Below are the code and all the weights of a small trained network. Each question names an input and a target symbol and asks about switching units off, where a switched-off unit gives its printed mean instead of its output.

import numpy as np


def w(rows, s, z=0):
    codes = np.array(rows[::2]) - 128.0
    scale = np.full(codes.shape[1], s)
    scale[-1] = z or s
    return codes * scale


def norm(h):
    return h / np.sqrt((h * h).mean(-1, keepdims=True) + 1e-5)


def f(y):
    return y / 2 * (1 + np.tanh(0.7978845608 * (y + 0.044715 * y**3)))


def softmax(a):
    e = np.exp(a - a.max(-1, keepdims=True))
    return e / e.sum(-1, keepdims=True)


def log_softmax(a):
    a = a - a.max(-1, keepdims=True)
    return a - np.log(np.exp(a).sum(-1, keepdims=True))


def net(x, mask):
    ids = ['αβγδεμφω'.index(c) for c in x.split()]
    T = len(ids)
    res = E[ids] + P[:T]
    u = 0
    for l in range(3):
        r = norm(res)
        for j in range(2):
            rows = slice(2 * j, 2 * j + 2)
            q, k, v = (r @ M[l][rows].T for M in (Q, K, V))
            z = softmax(np.where(np.tri(T) > 0, q @ k.T / 2**0.5, -1e9)) @ v
            o = O[l][rows]
            res = res + np.where(mask[u + j], z, o[:, -1]) @ o[:, :-1]
        u += 2
        y = f(norm(res) @ A[l][:, :-1].T + A[l][:, -1])
        res = res + np.where(mask[u : u + 4], y, B[l][:, -1]) @ B[l][:, :-1]
        u += 4
    return log_softmax(norm(res)[-1] @ U[:, :-1].T + U[:, -1])


Q, K, V, O, A, B = {}, {}, {}, {}, {}, {}
E = w([
[125,152,122,160,144,145,130,92,97,158,167],'α',
[146,204,149,98,107,107,127,134,131,126,124],'β',
[149,185,38,180,103,165,89,117,145,139,93],'γ',
[144,145,62,178,172,101,140,135,116,96,106],'δ',
[60,136,119,113,150,134,3,115,138,155,135],'ε',
[77,149,145,207,138,106,91,85,128,67,96],'μ',
[97,197,134,114,91,173,189,132,91,90,184],'φ',
[176,130,145,92,78,147,144,160,98,50,78],'ω',
],0.021)
P = w([
[139,132,188,127,148,1,93,152,136,100,144],'0',
[132,102,185,122,145,85,105,161,95,68,153],'1',
[129,101,137,147,169,96,135,125,71,86,149],'2',
[119,130,141,129,159,159,140,148,98,75,132],'3',
[84,62,124,126,98,118,159,81,80,113,121],'4',
[126,141,110,123,137,182,164,136,109,99,108],'5',
[93,110,115,146,111,129,176,120,99,136,77],'6',
[112,125,119,115,74,132,166,127,125,117,70],'7',
],0.0091)
Q[0] = w([
[79,62,105,133,149,140,28,89,253,247,120],'0.h0',
[101,187,58,92,73,107,205,103,103,79,90],'0.h0',
[169,100,144,154,147,54,98,79,212,193,150],'0.h1',
[124,123,21,186,90,142,165,162,161,136,100],'0.h1',
],0.0062)
K[0] = w([
[137,106,189,104,225,84,134,140,167,152,173],'0.h0',
[111,156,44,199,94,228,99,90,202,198,35],'0.h0',
[142,144,155,151,140,21,87,104,121,110,211],'0.h1',
[193,147,108,201,50,128,4,40,169,128,58],'0.h1',
],0.0048)
V[0] = w([
[33,161,30,128,116,110,112,157,79,78,155],'0.h0',
[63,74,215,131,160,84,221,165,84,50,159],'0.h0',
[114,83,199,100,175,26,139,153,61,108,168],'0.h1',
[144,76,3,53,72,118,38,154,126,137,181],'0.h1',
],0.0048)
O[0] = w([
[139,98,163,220,194,45,136,147,115,157,189,254],'0.h0',
[147,154,70,118,139,16,91,175,155,54,87,119],'0.h0',
[83,98,152,66,149,243,74,136,229,142,145,128],'0.h1',
[142,151,2,125,138,125,107,236,56,94,107,72],'0.h1',
],0.0086,0.0055)
A[0] = w([
[144,165,140,147,48,89,88,138,50,83,247,132],'0.n0',
[102,81,86,76,172,26,82,186,159,93,152,193],'0.n1',
[93,98,254,62,179,150,120,59,56,155,181,250],'0.n2',
[31,88,134,103,143,89,98,151,45,58,189,112],'0.n3',
],0.0048,0.002)
B[0] = w([
[86,166,95,183,172,79,226,183,229,164,55,242],'0.n0',
[46,254,170,165,188,170,165,104,168,176,97,170],'0.n1',
[117,216,100,143,216,134,131,144,62,205,46,255],'0.n2',
[206,117,135,83,209,98,158,176,105,77,164,198],'0.n3',
],0.0079,0.0055)
Q[1] = w([
[203,96,104,159,95,149,167,155,174,185,230],'1.h0',
[153,103,136,85,172,173,118,112,116,163,181],'1.h0',
[173,122,61,102,2,127,116,133,156,117,220],'1.h1',
[116,168,189,200,216,69,198,169,62,119,120],'1.h1',
],0.0075)
K[1] = w([
[82,147,189,37,253,125,216,132,130,172,105],'1.h0',
[107,168,156,92,214,105,79,129,211,104,135],'1.h0',
[81,202,150,49,171,201,79,135,191,149,156],'1.h1',
[193,133,139,187,11,164,202,127,45,125,159],'1.h1',
],0.0062)
V[1] = w([
[217,135,125,80,174,1,103,176,225,182,168],'1.h0',
[15,88,182,94,82,146,98,141,71,118,208],'1.h0',
[224,139,183,118,151,56,85,148,33,134,106],'1.h1',
[103,141,66,58,94,203,221,242,112,163,127],'1.h1',
],0.0055)
O[1] = w([
[254,125,127,104,109,126,95,152,121,162,104,196],'1.h0',
[90,123,131,49,193,91,179,80,179,76,230,2],'1.h0',
[77,103,170,30,103,142,103,125,99,77,166,173],'1.h1',
[123,120,63,97,207,95,166,101,102,108,39,140],'1.h1',
],0.01,0.0042)
A[1] = w([
[83,40,195,81,160,86,61,179,183,94,112,248],'1.n0',
[110,190,58,146,195,95,74,167,138,107,95,225],'1.n1',
[148,165,144,127,217,85,49,80,135,166,192,173],'1.n2',
[202,33,55,114,210,51,130,116,2,9,245,103],'1.n3',
],0.0056,0.0016)
B[1] = w([
[118,126,62,141,95,50,153,240,119,104,149,144],'1.n0',
[89,74,108,70,166,69,69,219,60,170,169,254],'1.n1',
[163,117,120,87,9,122,190,116,242,120,143,188],'1.n2',
[121,1,176,108,58,170,176,173,184,182,152,131],'1.n3',
],0.0097,0.0053)
Q[2] = w([
[157,153,182,107,122,139,178,151,104,179,123],'2.h0',
[171,61,102,89,114,198,122,2,197,117,153],'2.h0',
[85,151,116,167,133,41,101,140,175,168,124],'2.h1',
[158,135,129,139,88,153,109,117,150,180,89],'2.h1',
],0.01)
K[2] = w([
[72,162,212,145,110,173,159,109,158,87,105],'2.h0',
[155,127,163,20,190,92,64,173,250,161,254],'2.h0',
[52,135,91,214,201,124,250,129,178,69,68],'2.h1',
[23,66,124,161,161,101,74,82,68,153,219],'2.h1',
],0.0054)
V[2] = w([
[169,85,123,84,199,164,87,49,98,201,210],'2.h0',
[190,84,151,86,2,230,24,122,124,122,125],'2.h0',
[125,97,106,108,126,108,111,111,117,82,154],'2.h1',
[111,74,190,112,132,77,17,115,126,106,178],'2.h1',
],0.0062)
O[2] = w([
[115,233,197,133,70,145,171,254,128,185,64,28],'2.h0',
[53,90,115,155,134,160,126,165,47,41,29,2],'2.h0',
[115,158,105,140,75,110,41,90,90,150,157,84],'2.h1',
[36,132,147,112,79,220,36,84,46,152,128,91],'2.h1',
],0.0093,0.0091)
A[2] = w([
[142,84,190,139,156,170,72,139,63,111,20,134],'2.n0',
[118,51,8,148,195,114,133,125,99,2,84,147],'2.n1',
[133,120,119,216,92,126,56,177,125,147,96,99],'2.n2',
[114,89,99,181,234,147,185,95,100,153,120,252],'2.n3',
],0.0067,0.0027)
B[2] = w([
[192,139,96,77,118,103,128,92,123,127,94,147],'2.n0',
[87,104,166,96,192,181,132,84,125,134,126,200],'2.n1',
[107,130,139,136,148,158,141,103,8,154,128,141],'2.n2',
[132,141,121,74,73,105,156,105,172,99,150,255],'2.n3',
],0.014,0.0076)
U = w([
[108,164,188,200,105,211,114,65,133,98,245,203],'α',
[124,77,124,61,218,162,141,52,125,40,139,138],'β',
[195,6,145,157,94,142,185,162,113,120,144,9],'γ',
[245,145,50,181,178,65,133,115,240,109,169,145],'δ',
[93,97,105,52,126,113,105,196,89,201,142,20],'ε',
[222,112,130,201,178,154,137,132,2,164,121,215],'μ',
[233,105,112,75,53,129,139,138,146,59,27,198],'φ',
[145,122,205,173,176,204,154,134,180,186,50,76],'ω',
],0.0063,0.0012)

Each question gives the input, a string of symbols that net reads in full, and the target symbol t.
The units are the heads (2 rows each of Q, K, V and O) and the neurons (one row each of A and B). Each row of codes is followed by its name. A weight is (code - 128) times the scale printed after its matrix; where a second scale follows, it is the last column's (O, A, B and U).
mask holds one flag per unit, layer by layer, with each layer's heads first. A switched-off unit (its flag False) gives its mean, the last column of its rows in O or B, instead of its output. The means were averaged over made-up inputs and are rounded, as every weight is.
A unit's drop is (log p(t) with every unit on - log p(t) with that unit switched off) / (log p(t) with every unit on - log p(t) with every unit switched off).
The circuit of an input: a set's keep is (log p(t) with only the set's units on - log p(t) with every unit switched off) / (log p(t) with every unit on - log p(t) with every unit switched off). Starting from the 12 units with the biggest drops (on a tie, the unit counted first), units are removed one at a time, each time the one whose removal leaves the highest keep (on an exact tie, the one counted first), for as long as the keep stays at least 0.8.
circuit, biggest first: the units of the circuit, biggest drop first
unit that matters most: the unit with the biggest drop
top k neurons: the k neurons with the biggest drops, biggest first
top k neurons in layer l: the k neurons of layer l with the biggest drops, biggest first
which heads matter: for each layer, one digit per head in row order, 1 if its drop is at least 0.15 and else 0, layers parted by /
input γ φ ω φ φ ω μ γ, target β: top 2 neurons in layer 0 -> (0.n2, 0.n1)
input μ ε α δ ω φ α, target β: top 4 neurons -> (1.n1, 0.n1, 1.n2, 2.n1)
input γ μ μ μ α φ μ α, target α: which heads matter -> 10 / 01 / 00
input φ δ μ φ, target δ: circuit, biggest first -> (2.h0, 0.h0)
input φ μ ε φ ω, target β: which heads matter -> 10 / 00 / 00
input ω φ γ ε φ β, target ω: circuit, biggest first -> (0.h0, 2.h0)
input φ δ μ β ω μ φ, target β: circuit, biggest first -> (1.n1, 2.h0, 2.n1)
input δ β β, target μ: unit that matters most -> 1.h0
input φ ω β, target β: top 2 neurons -> (1.n1, 2.n1)
input φ α β β, target φ: circuit, biggest first -> (1.h0, 0.h0, 2.h0, 0.n3)
input γ δ φ ω ε ε, target ε: circuit, biggest first -> (0.h0, 2.h0, 1.n1)
input α α α, target ω: which heads matter -> 01 / 00 / 10
input ε β α, target ε: top 2 neurons in layer 1 -> (1.n1, 1.n2)
input μ φ φ μ μ μ δ, target α: which heads matter -> 01 / 01 / 01
input φ α μ φ δ α α α, target μ: unit that matters most -> 0.h0
input φ α φ φ ω ω α φ, target β: top 3 neurons -> (1.n1, 2.n1, 0.n3)
input μ δ ω φ β, target β: top 2 neurons -> (1.n1, 0.n3)
input β φ φ μ δ μ, target α: top 2 neurons -> (1.n1, 0.n3)
input γ μ ε α μ φ, target α: which heads matter -> 10 / 00 / 00
input μ ε ε, target α: circuit, biggest first -> (1.h1)
input ε δ ω α, target β: top 2 neurons -> (0.n2, 2.n1)
input β φ β μ μ, target α: which heads matter -> 01 / 01 / 01
input α μ β ε, target α: top 2 neurons in layer 0 -> (0.n0, 0.n1)
input φ φ α β β φ, target δ: which heads matter -> 00 / 00 / 10
input ε β β, target ε: which heads matter -> 01 / 00 / 11
input α β δ, target μ: top 3 neurons -> (0.n0, 2.n2, 0.n1)
input φ φ α ε μ β, target α: unit that matters most -> 2.h1
input φ α φ μ β α δ, target μ: top 3 neurons -> (2.n2, 0.n0, 0.n3)
input φ φ φ μ φ β β β, target φ: top 2 neurons in layer 2 -> (2.n1, 2.n0)
